-0.60	-0.34	+1.01	-0.22	+0.50	-0.84	-0.69	-0.17	-0.05	-0.93	-0.11	-0.27	+0.18	+0.02	-0.01	-0.68	+0.29	-0.19	-0.26	-0.25	+1.31	-0.04	-1.01	-0.31	-1.25	-1.00	-1.19	-0.36 : X
+0.53	+0.53	+1.19	-1.86	-0.30	+0.04	+4.25	+0.15	+0.00	-0.34	-0.72	-0.74	+0.54	+0.55	+0.98	-0.08	+0.12	-0.68	-5.39	+0.02	+1.78	-1.37	-0.22	-0.28	+1.11	+0.85	+0.86	+0.42 : Z
-0.19	+0.33	+1.54	-2.93	-0.08	+0.73	+0.48	+0.10	+0.29	-0.37	-0.37	-0.86	+0.62	+0.55	+0.12	-0.09	-0.04	-0.55	-5.45	+0.02	+1.57	-1.35	-0.01	+0.65	-0.39	+0.41	-0.26	+1.63 : X
-0.42	+0.58	+1.15	-2.00	-0.21	+0.04	+0.30	+0.64	-0.99	-0.07	-0.40	-0.81	-0.43	+0.15	+1.34	-0.56	+0.49	-0.88	-5.28	-0.12	+2.34	-0.95	+0.29	+0.11	+0.38	+0.24	+0.31	+0.38 : X
-0.13	-0.34	+0.18	-2.40	+0.61	+0.16	+0.13	-0.40	+0.29	-0.35	-0.97	+0.42	-0.14	+0.46	-0.34	-0.53	+0.44	-0.29	+1.87	+1.41	+0.59	-1.46	+0.67	+0.06	-1.63	-0.55	-1.72	+0.82 : S
+0.18	-0.27	+0.78	-1.53	+0.32	-0.20	+0.14	-0.31	+0.22	+0.51	-0.46	+0.23	+1.16	-0.60	+0.01	-0.11	-0.57	-0.80	-1.35	-0.19	+0.88	-0.99	-0.57	+0.32	-0.38	-0.10	-0.88	+0.37 : Z
-0.36	+0.88	+1.91	-2.38	-0.67	+1.00	+0.91	-0.31	-0.45	-0.90	-0.52	-0.57	+0.74	+0.60	+1.46	+0.43	+0.23	-0.89	-6.19	-0.32	+1.18	-2.08	+0.27	+0.39	+1.16	+0.75	+1.02	+0.26 : Z
-0.82	+1.20	+1.29	-3.48	-0.72	+1.09	+1.41	-0.37	-0.46	-0.60	-1.66	-0.22	+0.75	-0.25	+2.71	+0.85	+0.13	+0.34	-4.78	-0.31	+0.91	-3.44	-0.40	+0.93	+1.32	+2.54	+1.02	+0.39 : S
-0.04	-0.27	+1.10	-2.01	-0.13	-0.49	+0.25	-0.24	-2.75	-0.35	+0.19	-0.54	+0.04	+0.52	+0.16	-0.25	+0.32	-0.96	-0.99	+0.03	+2.09	-0.73	+0.11	+0.07	-0.21	-0.28	-0.09	+0.04 : X
+0.40	+0.32	+0.14	-2.00	+0.54	+0.78	-1.50	-0.32	+0.14	-0.65	-1.21	+0.67	+0.31	+0.37	+0.71	-0.22	-0.01	-0.17	-0.26	-1.38	+0.04	-2.39	-1.00	+0.42	+0.25	+0.15	-0.32	+0.09 : S
-0.63	-0.26	+1.12	-1.22	+0.32	-0.22	-0.24	+0.75	-0.16	-0.35	-0.23	-0.12	-0.21	-0.49	+1.32	-0.17	-0.04	+0.35	-4.73	-0.33	+1.90	-1.16	+0.17	-0.32	+0.63	+0.21	+0.04	-0.47 : X
-0.59	+0.18	+0.55	-0.55	+0.62	+0.01	-0.22	-0.31	-0.81	-0.08	-1.32	-0.51	+0.60	+0.07	+0.02	-0.40	-0.23	-0.54	-3.50	+0.21	+1.67	-0.66	+0.02	+0.55	+0.37	+0.27	-0.46	+0.63 : X
-0.45	-0.05	+0.35	-1.23	-0.08	+0.68	+0.64	-0.41	+0.16	-0.58	-0.97	-0.14	-0.24	+0.42	+0.10	+0.19	-0.29	-0.50	-2.09	+0.47	+1.18	-1.69	-0.17	-0.04	+0.05	+0.60	-0.50	+0.57 : S
-0.84	+0.53	+2.59	-2.84	-0.51	-0.19	+0.46	+0.21	-0.19	-1.23	-1.04	-0.84	+0.80	-0.34	+1.63	+0.11	+0.05	-0.81	-6.19	-0.13	+1.75	-1.85	+0.30	+0.42	+0.51	+0.93	+0.64	+0.73 : X
-0.72	+0.71	+0.79	-1.66	-0.39	+0.74	+0.96	-0.21	+0.98	-0.98	-1.28	-0.12	-0.09	+0.27	+1.21	+0.51	+0.06	-0.12	-2.58	-0.24	+0.75	-2.20	+0.05	+0.55	+0.53	+0.59	+0.57	+0.43 : S
-0.19	+0.80	+0.41	-2.93	-0.16	+0.53	+1.39	-0.75	+0.20	-0.08	-1.60	+0.31	+0.60	-0.03	+3.62	+0.05	-0.16	-0.24	-1.24	+0.12	+0.50	-3.06	-0.88	+0.52	-0.59	+0.74	-0.06	+0.86 : S
+0.46	-0.41	+0.50	-1.10	+0.96	-0.17	+0.97	-0.13	+0.02	-0.30	-0.77	-0.23	+0.10	+0.44	-0.70	-0.65	+0.25	-1.14	-1.34	-0.09	+1.09	-1.36	-0.78	-0.08	-1.24	-1.43	-1.51	+0.55 : Z
-0.06	+0.34	+1.01	-2.58	+0.08	+0.42	+1.06	-0.08	-0.06	-0.56	-0.78	+0.59	+0.75	+0.13	+0.40	+0.41	+0.58	-0.14	-4.99	-0.33	+1.78	-1.83	-0.37	+0.10	+0.27	+0.26	+0.76	+0.66 : Z
-0.49	+0.26	+1.35	-2.99	-0.43	+1.61	+0.95	-0.30	-0.29	-0.49	-0.68	+0.07	+1.03	-0.55	+1.66	-0.15	-0.16	+0.28	-5.39	+0.17	+1.96	-2.92	-0.43	+1.51	+0.72	+0.96	-0.14	+0.83 : S
-0.04	-0.03	+2.00	-1.92	-0.33	-0.20	+0.68	+0.03	-0.85	-0.09	-0.55	-0.25	+0.26	-0.45	+0.72	-0.14	-0.19	-0.07	-4.06	-0.96	+1.34	-1.58	-0.29	+0.84	+0.40	+0.17	+0.17	+0.19 : Z
+0.36	+0.00	+0.50	-0.65	+0.12	+0.25	+0.32	+0.11	+0.28	-0.38	-0.96	+0.86	+0.28	+0.07	-0.35	-0.30	+0.10	-0.94	-1.77	+0.27	+0.13	-1.28	-0.93	+0.58	-0.20	-0.47	-0.64	+0.08 : Z
-0.30	+0.69	+1.16	-2.31	-0.20	+0.64	+0.15	-0.04	-0.21	-1.49	-0.09	-1.43	+0.34	-0.03	+0.82	+0.52	+0.13	-1.65	-5.35	-0.09	+1.99	-0.96	+0.61	+0.45	+0.04	+0.21	-0.06	+0.33 : X
+0.27	+1.43	+1.53	-2.78	+1.52	+0.59	+1.46	-0.17	-0.03	-0.74	-0.95	-0.85	+0.49	+0.43	+1.01	+0.57	-1.94	-0.21	-5.53	+0.18	+0.97	-1.87	-0.04	-0.22	+0.08	+0.10	-0.73	+0.60 : Z
-0.23	+0.62	+0.98	-1.66	-0.42	-1.12	+0.59	-0.25	-0.25	-0.56	-0.80	-0.36	+0.77	+0.86	+0.04	-0.42	+1.52	-1.52	-3.03	-0.44	+1.40	-1.31	+0.10	+0.25	-0.31	-0.32	+0.04	+1.63 : Z
-0.46	+0.13	+1.68	-2.26	-1.04	+0.53	+0.59	+0.38	-0.01	-0.92	-0.78	-0.37	+0.73	+0.67	+1.06	-0.20	+0.52	-1.59	-6.19	-0.08	+3.00	-3.43	+0.20	+1.10	+0.93	+0.40	+0.83	+0.14 : X
+0.14	+0.57	+0.77	-2.65	-0.28	+0.14	+0.52	+0.03	+0.45	-0.59	-0.55	-0.27	+0.51	+0.32	+1.07	+0.37	+0.49	+0.40	-5.08	+0.91	+0.98	-1.63	-0.30	+0.13	+0.32	+0.20	-0.20	+0.30 : Z
-0.83	-0.18	+1.66	-1.62	+0.08	+0.34	+0.79	-1.15	+0.05	-0.58	-0.27	-0.47	+0.46	-0.09	-1.72	-0.27	+0.15	-0.83	-2.64	+0.18	+0.71	-1.11	+0.44	+0.04	-0.77	-0.13	+0.22	+0.66 : X
-0.18	+0.82	+0.61	-3.33	-0.06	+1.07	+1.41	-0.48	-0.36	-0.38	-2.17	-0.29	+0.99	+0.14	+1.38	+0.05	-0.24	+0.02	-2.82	+0.63	+0.34	-2.98	-0.71	+1.01	+0.89	+1.23	+1.03	+0.68 : S
-0.60	+0.04	+1.34	-2.46	+0.02	+0.71	+0.66	+0.22	-0.11	-0.66	-0.18	-0.40	-1.26	-0.59	+1.10	-0.01	+0.37	-0.57	-4.70	+0.40	+2.09	-1.61	+0.64	+0.34	+0.12	-0.22	-0.18	+0.42 : X
+0.24	+0.08	-0.38	-0.60	+0.05	+0.27	+0.95	-0.01	-0.02	-0.23	+0.62	+0.07	+0.10	+0.54	-1.18	-0.02	+0.32	-0.50	-1.43	-0.14	+0.83	-1.14	-0.22	+0.78	-1.74	-0.56	-0.32	+0.34 : S
+0.06	+0.03	+0.81	-1.89	-0.24	+0.69	+1.28	-0.26	+0.39	-0.64	-0.85	+0.08	+0.50	+0.94	-0.07	-0.23	-0.63	-1.05	-2.67	+0.23	+1.61	-1.58	+0.20	+0.51	+0.11	-0.13	-0.29	+0.48 : S
-1.40	+0.25	+1.04	-2.66	-0.32	+1.17	+0.92	+0.20	-0.14	-0.53	-0.83	-0.43	-0.60	+0.36	+0.33	-0.41	-0.28	-1.78	-4.47	-0.20	+1.16	-1.78	-0.29	+0.29	-0.37	-0.64	-0.10	+2.07 : Z
-0.46	+0.99	+1.60	-4.71	-0.86	+1.29	+1.38	-0.29	-0.45	-0.73	-0.48	-1.75	+0.68	+0.22	+1.62	+0.43	+0.03	-1.58	-6.19	+0.22	+2.01	-2.06	+0.00	+0.55	+1.92	+0.48	+2.17	+0.63 : Z
+0.33	+0.11	+0.23	-0.14	+0.57	-0.54	+0.03	-0.22	-0.54	-0.43	-0.43	-0.58	-0.09	+0.17	-0.50	-0.01	-0.05	-0.29	-1.27	+0.40	+0.43	-0.15	-0.05	+0.28	-0.34	-0.69	-0.40	+0.87 : Z
-0.19	+2.28	+1.34	-2.90	-0.32	+0.50	+1.34	-0.23	+0.36	-0.59	-0.87	-0.14	+0.98	+0.07	+0.61	-0.41	+0.13	-1.02	-5.17	+0.01	+1.53	-1.86	-0.38	+0.32	-0.55	-0.51	+0.05	+0.49 : Z
-0.97	+0.83	+0.58	-3.15	-0.69	+0.80	+1.31	-0.82	-0.37	-0.09	-1.41	+0.04	+0.97	-0.76	+2.19	+0.94	-0.16	+0.02	-5.48	+0.30	+1.25	-3.36	-0.50	+0.64	+1.82	+2.18	+1.51	+0.29 : S
+0.24	-0.11	+0.58	-1.20	-0.10	+0.04	+1.75	-0.12	-0.36	-0.35	-0.48	+0.07	+0.18	+0.54	+0.29	+0.09	+0.21	-0.59	-2.45	+0.09	+1.14	-1.11	-0.40	+0.16	+0.16	+0.49	+0.29	+0.30 : Z
+0.32	+0.68	+1.00	-1.25	-0.11	-0.15	+1.08	-0.13	-0.25	-0.25	-1.04	-0.64	+0.55	-0.12	+0.73	-0.29	-0.12	-0.81	-3.17	-0.24	+0.45	-1.22	+0.25	-0.03	+0.26	-0.67	-0.27	+0.19 : Z
+0.22	+0.25	-0.48	-1.05	+0.26	+1.12	+0.73	-1.30	-0.29	-0.15	-0.99	+0.29	-0.28	+0.69	+0.03	-0.07	-0.04	+0.56	+1.84	+0.34	-0.42	-1.35	-0.07	+0.71	-0.70	+1.39	+0.79	+0.01 : S
-0.43	+0.34	+1.32	-2.20	+0.17	+1.01	+0.62	+1.09	-0.30	-0.84	-0.87	-0.07	+0.34	+1.36	+0.68	-0.03	+0.26	-1.18	-5.50	-0.27	+2.88	-1.29	-0.08	+0.31	+0.13	-0.11	-1.70	-0.05 : X
+0.48	+0.17	+1.50	-1.68	-0.56	-0.11	+1.09	-0.14	-0.11	+0.02	-0.30	-0.41	-0.09	-0.79	+0.70	-0.14	-0.07	+0.02	-4.50	-0.13	+1.46	-1.55	-0.52	+0.30	+0.55	+0.00	+0.13	+0.37 : Z
+0.07	+0.37	+1.82	-1.82	+0.16	+0.42	+1.13	-0.31	-0.04	-0.76	-0.48	-0.97	+0.22	-0.09	+0.47	-0.06	-0.31	-1.47	-4.76	+0.14	+1.20	-2.18	+0.05	-0.21	-0.42	-0.15	-0.29	+0.20 : Z
+0.19	+0.44	+1.12	-1.48	+0.08	-0.27	+0.88	-0.37	-0.03	-0.53	-0.52	+0.62	+0.55	+0.07	+0.75	+0.53	-0.04	+0.14	-4.20	+0.18	+1.19	-1.27	-0.38	+0.37	+0.55	-0.04	+0.30	-0.48 : Z
-0.82	+0.56	+2.56	-2.21	+0.13	+0.08	+0.50	+0.24	+0.25	-0.64	+0.17	-1.22	+0.46	-0.23	+1.41	+0.72	+0.26	-0.38	-5.80	+0.36	+2.31	-1.49	-0.04	+0.12	+0.23	+2.08	-0.08	+0.84 : X
-0.03	+1.04	+2.14	-3.37	-1.49	+0.48	+1.38	+0.26	-0.33	-0.15	-1.04	-1.44	+0.57	-0.11	+2.22	+0.75	+0.52	-1.33	-6.19	-0.20	+2.23	-2.79	-0.23	+1.18	+2.12	+0.62	+1.63	+0.34 : Z
+0.03	-0.52	+1.09	-1.43	-0.29	-0.17	+0.67	-0.27	+0.40	-0.24	-0.69	-0.45	+0.27	-0.04	+0.36	+0.30	-0.03	-0.40	-4.31	-0.37	+1.26	-1.07	+0.33	+0.47	+0.48	+0.54	+0.54	+0.48 : Z
-0.27	-0.48	+0.79	-1.08	+0.21	+0.24	-0.48	+0.19	-0.53	-0.78	-0.03	-0.42	-0.33	+0.73	-0.40	+0.21	+0.03	-1.48	-1.22	+0.18	+2.03	+0.32	+1.45	-0.28	-0.62	-1.12	-0.74	+1.08 : X
-0.78	+0.32	+2.23	-2.72	+0.05	-0.20	+0.59	-0.18	-0.10	-0.86	-0.52	-0.61	+0.54	-0.43	+1.77	+0.63	+0.35	-0.55	-5.90	-0.07	+1.93	-1.79	+0.35	+0.36	+0.68	+0.28	-0.51	+0.58 : X
-2.96	+2.55	+0.37	-1.37	+0.23	+0.91	+0.74	-0.28	-1.02	-0.67	-1.06	-0.39	+0.44	-1.10	+0.46	+0.18	-0.08	-0.02	-2.61	+0.03	+0.54	-1.58	-0.48	-0.04	-0.08	-0.41	+0.10	+1.03 : Z
+0.22	+0.81	+1.43	-2.61	-0.34	+0.13	+0.80	-0.57	+0.05	-0.53	-0.30	-0.64	+1.16	+0.13	+1.36	+1.48	-0.05	-0.64	-5.41	-0.01	+1.08	-1.96	-0.54	-0.15	+1.30	+0.26	-0.47	+0.26 : Z
-0.43	+0.67	+1.38	-3.15	-0.98	+1.21	+1.42	-0.46	-0.62	-0.60	-1.42	-3.83	+0.36	+0.08	+1.61	-0.02	+0.11	-1.42	-5.18	+0.04	+1.69	-2.88	-0.33	+1.33	-0.70	+1.19	+1.29	+0.64 : S
-0.21	+0.61	-0.88	-2.39	+0.13	+0.69	+1.08	-0.22	+0.25	-1.59	-1.50	+0.39	+0.45	+0.45	-0.13	+0.23	-0.03	+0.07	-1.97	+0.28	-1.01	-2.14	-0.13	+0.75	+0.25	+0.78	+0.30	+0.65 : S
-0.89	-1.37	+1.54	-2.28	-0.35	-0.33	-0.20	-0.35	+0.21	-1.13	-0.67	-1.24	-0.13	+0.44	+0.70	+0.66	+0.09	-0.75	-6.19	+0.12	+2.50	-1.13	+0.37	+0.87	+0.39	+0.13	+0.21	+0.26 : X
-0.36	+0.68	+0.99	-2.63	-0.18	+0.00	+0.40	+0.07	+0.94	-0.71	-1.08	-0.23	-1.36	+0.61	+0.55	-0.76	-0.16	-0.92	-4.44	-0.02	+1.25	-1.80	-0.55	-0.21	-0.42	-0.22	-0.60	+0.83 : Z
-0.90	+0.09	+1.43	-1.92	-0.46	+0.50	+1.89	+0.01	-0.07	-0.31	-0.62	-0.58	-0.44	+0.18	+1.08	+0.59	-0.16	-0.53	-5.95	+0.15	+1.83	-3.88	-0.46	+0.52	+0.94	+0.87	+0.45	+0.36 : Z
-0.60	+0.53	+0.13	-2.35	-0.37	+0.79	+1.18	-0.39	-0.46	-0.60	-0.72	+0.59	+0.02	-0.07	+0.95	-0.30	-0.09	-0.02	-2.48	-0.60	+0.69	-2.53	+0.15	+1.12	+0.35	+1.13	-0.24	+0.57 : S

+0.10	+0.18	+0.12	-0.20	+0.14	-0.12	-0.09	+0.25	-0.08	+0.38	-1.27	-0.15	+0.35	+0.39	+0.13	+0.07	-1.37	+0.11	-0.37	+0.25	-0.56	+0.27	-0.37	+0.55	-0.44	+0.06	-0.12	-0.05 : A
+0.16	+0.13	+0.22	-0.18	-0.07	+0.08	+0.08	-0.22	-0.06	+0.23	-0.57	-0.07	+0.35	-0.18	+0.24	-0.15	-0.90	-0.02	-0.42	+0.06	-0.31	+0.40	-0.22	+0.60	-0.38	-0.05	+0.16	-0.09 : V
+0.07	-0.26	-0.03	-0.31	-0.49	-0.12	-0.05	+0.16	+0.01	+0.59	-1.59	+0.16	+0.26	-0.03	-0.36	-0.11	-0.58	+0.10	-0.19	-0.20	-0.64	+0.04	-0.12	+0.18	+0.04	+0.31	-0.87	-0.44 : V
-0.17	+0.46	-0.02	-0.21	-0.06	-0.01	-0.03	-0.45	-0.40	+0.20	-0.27	+0.31	+0.20	-0.43	+0.10	+0.25	+0.11	-0.34	-0.18	-0.33	-0.37	+0.22	-0.30	+0.38	+0.00	-0.25	+0.02	-0.22 : A
+0.00	+0.33	+0.27	-0.26	+0.04	+0.04	+0.11	-0.20	-0.05	+0.24	-0.43	+0.04	+0.40	-0.02	-0.09	-0.05	-0.75	-0.13	-0.26	-0.11	-0.18	+0.25	-0.14	+0.43	-0.34	-0.27	+0.01	+0.18 : V
+0.06	-0.06	-0.09	-0.51	+0.29	-0.05	-0.30	+0.03	-0.38	+0.63	-1.12	+0.08	+0.16	+0.15	+0.44	-0.15	-1.05	+0.06	-0.11	-0.10	-0.51	+0.13	-0.26	+0.32	+0.03	-0.12	-0.17	-0.17 : V
+0.22	-0.50	+0.43	-0.58	+0.12	-0.34	-0.12	+0.49	+0.20	+0.42	-1.51	-0.43	+0.23	+0.74	+0.35	+0.02	-1.51	+0.91	-0.12	+0.05	-0.32	+0.39	-0.36	+0.39	-0.50	-0.06	+0.54	+0.00 : V
+0.04	+0.01	-0.34	-0.22	+0.26	+0.14	-0.36	-0.05	+0.12	+0.49	-0.46	+0.46	+0.31	-0.55	+0.05	-0.20	-0.25	+0.10	+0.09	-0.62	-0.82	+0.15	-0.02	+0.44	+0.38	-0.02	-0.53	-0.25 : A
+0.10	+0.27	+0.28	+0.14	+0.05	-0.05	+0.18	-0.24	-0.01	+0.16	-0.62	-0.20	+0.88	-0.13	+0.40	+0.07	-1.29	+0.04	-0.58	+0.03	-0.36	+0.07	-1.05	+0.87	-0.21	-0.39	+0.20	+0.16 : A
